Below is a small trained network, with its code and all its weights. Each question gives an input and a class and asks what happens when units are switched off, that is, made to give their printed mean instead of their output.

import numpy as np


def w(rows, s, z=0):
    codes = np.array(rows[::2]) - 128.0
    scale = np.full(codes.shape[1], s)
    scale[-1] = z or s
    return codes * scale


def f(y):
    return np.maximum(y, 0)


def log_softmax(a):
    a = a - a.max(-1, keepdims=True)
    return a - np.log(np.exp(a).sum(-1, keepdims=True))


def net(x, mask):
    res = np.array(x, float).reshape(1, 6) / 4 @ E
    y = f(res @ A[0][:, :-1].T + A[0][:, -1])
    res = res + np.where(mask, y, B[0][:, -1]) @ B[0][:, :-1]
    return log_softmax(res[-1] @ U[:, :-1].T + U[:, -1])


A, B = {}, {}
E = w([
[32,255,146,170,142,72,85,183,125,142],'x0',
[171,83,131,175,177,122,155,173,224,69],'x1',
[126,59,152,136,121,91,40,146,200,201],'x2',
[111,162,45,177,59,60,190,49,48,167],'x3',
[138,148,50,115,174,143,106,27,209,223],'x4',
[168,94,148,64,169,185,179,113,92,163],'x5',
],0.0098)
A[0] = w([
[105,254,75,113,151,131,148,70,67,214,4],'neuron 1',
[135,127,140,69,139,174,145,108,58,118,56],'neuron 2',
[145,67,227,56,173,160,118,167,88,152,170],'neuron 3',
[142,159,109,116,187,147,151,129,198,133,118],'neuron 4',
[91,170,124,182,138,100,126,161,139,108,117],'neuron 5',
[105,195,148,81,206,155,88,110,171,202,36],'neuron 6',
[135,105,91,159,106,108,213,76,45,131,72],'neuron 7',
[132,124,155,101,98,140,163,141,5,104,101],'neuron 8',
[149,126,68,146,99,120,229,87,69,103,111],'neuron 9',
[158,125,145,106,106,132,111,83,95,173,73],'neuron 10',
[124,192,168,164,173,121,148,183,171,28,162],'neuron 11',
[134,131,165,110,110,143,183,152,7,75,83],'neuron 12',
],0.015,0.0037)
B[0] = w([
[1,94,154,116,228,135,104,22,159,66,236],'neuron 1',
[115,153,130,153,76,85,109,142,123,130,200],'neuron 2',
[118,24,104,34,159,174,214,87,99,126,253],'neuron 3',
[106,76,157,130,191,134,93,102,147,145,192],'neuron 4',
[189,153,134,142,55,123,131,97,130,122,192],'neuron 5',
[156,81,92,167,122,100,125,221,120,229,211],'neuron 6',
[142,84,87,98,102,149,153,211,95,188,230],'neuron 7',
[172,140,122,130,88,137,161,9,109,91,221],'neuron 8',
[134,88,139,95,166,138,134,234,114,189,237],'neuron 9',
[93,148,144,143,154,120,131,188,112,119,180],'neuron 10',
[73,196,124,91,198,164,130,239,102,83,241],'neuron 11',
[99,172,138,177,54,76,71,106,104,148,234],'neuron 12',
],0.015,0.019)
U = w([
[105,119,109,248,114,2,51,99,199,205,127],'0',
[136,228,136,183,34,77,114,167,127,90,3],'1',
[96,75,100,77,191,197,168,172,146,140,194],'2',
[52,145,145,146,89,68,116,36,116,89,133],'3',
[229,38,116,110,153,193,191,20,233,118,88],'4',
[137,128,71,127,27,90,169,198,84,204,94],'5',
],0.0087,0.0045)

Each question gives the input, the list of numbers given to net, and the class t.
The units are the neurons (one row each of A and B). Each row of codes is followed by its name. A weight is (code - 128) times the scale printed after its matrix; where a second scale follows, it is the last column's (A, B and U).
mask holds one flag per neuron, in row order. A switched-off neuron (its flag False) gives its mean, the last column of its row in B, instead of its output. The means were averaged over made-up inputs and are rounded, as every weight is.
A unit's drop is (log p(t) with every unit on - log p(t) with that unit switched off) / (log p(t) with every unit on - log p(t) with every unit switched off).
The circuit of an input: a set's keep is (log p(t) with only the set's units on - log p(t) with every unit switched off) / (log p(t) with every unit on - log p(t) with every unit switched off). Starting from all 12 units, units are removed one at a time, each time the one whose removal leaves the highest keep (on an exact tie, the one counted first), for as long as the keep stays at least 0.8.
units of the circuit, in order: the units of the circuit, biggest drop first
k most important neurons: the k neurons with the biggest drops, biggest first
drop of u: that unit's drop, to one decimal
input [5,-7,-3,-6,5,0], class 0: 2 most important neurons => neuron 6; neuron 3
input [-2,-5,-7,-1,-7,-6], class 1: units of the circuit, in order => neuron 12
input [-7,4,5,0,7,-4], class 4: 3 most important neurons => neuron 12; neuron 11; neuron 2
input [4,-6,-7,3,-7,2], class 3: 2 most important neurons => neuron 1; neuron 8
input [-6,4,0,1,-5,-1], class 5: 2 most important neurons => neuron 1; neuron 12
input [2,-2,-3,4,-8,3], class 5: 2 most important neurons => neuron 7; neuron 9
input [2,4,-6,-4,-4,1], class 1: 3 most important neurons => neuron 12; neuron 1; neuron 9
input [-4,-6,8,2,-6,5], class 4: 2 most important neurons => neuron 3; neuron 8
input [6,3,4,-6,4,-7], class 0: 4 most important neurons => neuron 3; neuron 7; neuron 6; neuron 5
input [1,-3,6,3,3,-8], class 0: 3 most important neurons => neuron 3; neuron 8; neuron 11
input [6,-6,-2,-3,4,-5], class 0: 3 most important neurons => neuron 6; neuron 3; neuron 8
input [-4,8,0,8,-2,-6], class 5: 2 most important neurons => neuron 1; neuron 3
input [-8,5,-8,-4,-6,6], class 5: drop of neuron 1 => 0.2
input [-6,4,-4,-4,2,8], class 4: units of the circuit, in order => neuron 11
input [7,-5,-6,3,-5,-2], class 3: drop of neuron 1 => 1.7
input [4,-3,0,3,1,4], class 3: drop of neuron 3 => 0.2
